Below is a small trained network, with its code and all its weights. Each question gives an input and a class and asks what happens when units are switched off, that is, made to give their printed mean instead of their output.

import numpy as np


def w(rows, s, z=0):
    codes = np.array(rows[::2]) - 128.0
    scale = np.full(codes.shape[1], s)
    scale[-1] = z or s
    return codes * scale


def norm(h):
    return h / np.sqrt((h * h).mean(-1, keepdims=True) + 1e-5)


def f(y):
    return np.maximum(y, 0)


def log_softmax(a):
    a = a - a.max(-1, keepdims=True)
    return a - np.log(np.exp(a).sum(-1, keepdims=True))


def net(x, mask):
    res = np.array(x, float).reshape(1, 5) / 4 @ E
    u = 0
    for l in range(2):
        y = f(norm(res) @ A[l][:, :-1].T + A[l][:, -1])
        res = res + np.where(mask[u : u + 11], y, B[l][:, -1]) @ B[l][:, :-1]
        u += 11
    return log_softmax(norm(res)[-1] @ U[:, :-1].T + U[:, -1])


A, B = {}, {}
E = w([
[129,135,228,75,85,154,136,103,180,131,66,228],'x0',
[144,143,92,150,147,196,130,95,116,163,69,177],'x1',
[173,197,78,68,253,40,105,153,190,238,75,158],'x2',
[130,188,135,131,120,86,66,253,154,166,169,126],'x3',
[174,206,165,113,121,173,115,201,118,117,235,153],'x4',
],0.00073)
A[0] = w([
[128,159,187,71,140,161,125,149,155,163,104,222,42],'0.n0',
[120,70,87,144,143,146,80,73,158,166,2,135,49],'0.n1',
[113,110,165,138,61,214,177,148,47,73,169,146,63],'0.n2',
[170,172,212,70,147,132,118,162,170,137,101,238,33],'0.n3',
[88,116,90,109,222,25,79,163,201,243,78,124,165],'0.n4',
[179,186,88,117,140,64,109,225,178,155,189,104,44],'0.n5',
[73,54,182,122,39,169,144,87,144,72,86,188,74],'0.n6',
[203,196,46,153,179,201,142,95,123,204,92,206,249],'0.n7',
[97,53,138,159,73,104,172,118,80,73,159,78,91],'0.n8',
[121,84,170,107,100,56,144,215,109,89,196,83,78],'0.n9',
[180,222,67,108,203,74,170,64,132,177,118,108,50],'0.n10',
],0.0012,0.0013)
B[0] = w([
[135,144,165,86,97,109,150,141,177,110,109,118,166],'0.n0',
[84,111,120,144,111,83,181,190,86,148,105,134,170],'0.n1',
[159,133,140,123,193,137,141,76,147,112,166,98,193],'0.n2',
[152,184,171,77,74,107,158,118,184,140,113,137,179],'0.n3',
[169,132,137,121,121,200,149,98,103,90,188,128,250],'0.n4',
[101,124,107,171,117,201,125,142,65,132,114,146,194],'0.n5',
[139,120,68,137,251,123,128,119,106,132,168,80,191],'0.n6',
[84,112,170,111,110,83,113,145,153,101,163,82,241],'0.n7',
[126,138,188,112,101,122,107,120,180,94,132,128,191],'0.n8',
[93,129,135,117,134,93,65,111,176,137,116,121,182],'0.n9',
[142,71,128,87,149,92,132,106,149,89,167,103,179],'0.n10',
],0.0022,0.0018)
A[1] = w([
[137,83,157,109,124,112,176,49,153,87,91,117,196],'1.n0',
[151,184,165,73,114,118,117,132,173,170,107,249,36],'1.n1',
[142,173,98,168,120,145,85,204,104,171,157,151,35],'1.n2',
[134,128,168,149,21,133,131,161,117,113,134,143,103],'1.n3',
[141,109,133,171,85,214,122,91,103,110,122,145,16],'1.n4',
[189,138,58,102,210,89,129,126,123,172,112,95,12],'1.n5',
[142,176,143,121,81,139,137,170,100,116,167,130,172],'1.n6',
[145,109,139,143,118,212,141,86,118,109,130,127,2],'1.n7',
[169,152,154,104,137,120,170,174,115,93,187,100,147],'1.n8',
[126,93,71,161,150,106,141,107,65,87,143,78,194],'1.n9',
[106,88,95,150,112,125,161,104,100,129,3,161,28],'1.n10',
],0.0023,0.00083)
B[1] = w([
[124,172,82,195,92,169,88,200,85,153,144,126,244],'1.n0',
[242,201,194,46,55,206,204,157,219,96,32,12,207],'1.n1',
[148,214,35,213,195,164,116,173,11,116,78,57,184],'1.n2',
[123,84,97,68,172,84,117,62,164,131,103,146,176],'1.n3',
[171,190,158,94,180,173,202,45,80,98,184,204,162],'1.n4',
[140,45,123,53,154,115,114,53,160,112,224,230,183],'1.n5',
[146,106,89,144,151,104,136,136,128,161,30,82,211],'1.n6',
[164,190,116,138,150,176,163,65,73,74,180,193,163],'1.n7',
[90,95,77,157,115,103,127,108,125,170,30,149,244],'1.n8',
[153,156,197,65,128,132,117,147,182,173,98,231,250],'1.n9',
[43,129,151,233,21,58,202,220,71,253,65,185,167],'1.n10',
],0.0017,0.0023)
U = w([
[229,220,208,13,67,156,183,165,253,147,26,80,191],'0',
[138,139,177,176,123,247,173,5,59,28,217,181,214],'1',
[153,217,27,199,188,128,45,246,44,164,135,48,126],'2',
[162,39,58,12,228,41,111,74,178,193,225,203,86],'3',
[25,68,139,218,45,84,212,129,68,236,25,206,126],'4',
[42,44,199,151,44,48,22,134,205,48,182,32,2],'5',
],0.0054,0.00072)

Each question gives the input, the list of numbers given to net, and the class t.
The units are the neurons (one row each of A and B). Each row of codes is followed by its name. A weight is (code - 128) times the scale printed after its matrix; where a second scale follows, it is the last column's (A, B and U).
mask holds one flag per neuron, layer by layer. A switched-off neuron (its flag False) gives its mean, the last column of its row in B, instead of its output. The means were averaged over made-up inputs and are rounded, as every weight is.
A unit's drop is (log p(t) with every unit on - log p(t) with that unit switched off) / (log p(t) with every unit on - log p(t) with every unit switched off).
unit that matters most: the unit with the biggest drop
k most important neurons: the k neurons with the biggest drops, biggest first
top k neurons in layer l: the k neurons of layer l with the biggest drops, biggest first
drop of u: that unit's drop, to one decimal
input [-1,1,8,5,-3], class 3: 2 most important neurons	[1.n5 0.n10]
input [-7,2,0,-7,-2], class 4: unit that matters most	0.n4
input [5,1,7,-7,-4], class 4: 4 most important neurons	[1.n10 0.n1 1.n0 0.n8]
input [8,4,-6,5,-2], class 1: 4 most important neurons	[0.n6 1.n7 1.n4 0.n2]
input [2,-6,0,5,5], class 2: 4 most important neurons	[1.n2 0.n5 1.n9 0.n8]
input [-6,3,3,-2,5], class 3: 4 most important neurons	[0.n10 1.n5 1.n0 1.n9]
input [2,-6,-2,-1,7], class 5: 2 most important neurons	[1.n9 1.n1]
input [-1,-1,5,2,1], class 3: 4 most important neurons	[0.n10 1.n5 1.n0 1.n1]
input [2,5,-1,-5,0], class 4: top 2 neurons in layer 0	[0.n4 0.n1]
input [-3,0,6,1,3], class 3: top 2 neurons in layer 1	[1.n5 1.n0]
input [0,-6,-6,2,8], class 5: top 2 neurons in layer 0	[0.n4 0.n9]
input [-6,3,4,-1,3], class 3: 2 most important neurons	[0.n10 1.n5]
input [-6,-8,-1,-3,5], class 5: top 2 neurons in layer 1	[1.n2 1.n0]
input [-8,4,6,-4,6], class 3: most important neuron	[1.n5]
input [1,-3,6,-2,-1], class 3: drop of 0.n10	1.1
input [-3,7,5,0,-4], class 3: drop of 1.n8	0.0
input [5,6,-7,8,-2], class 1: drop of 0.n6	0.2
input [3,1,7,-8,-5], class 4: drop of 0.n1	0.1
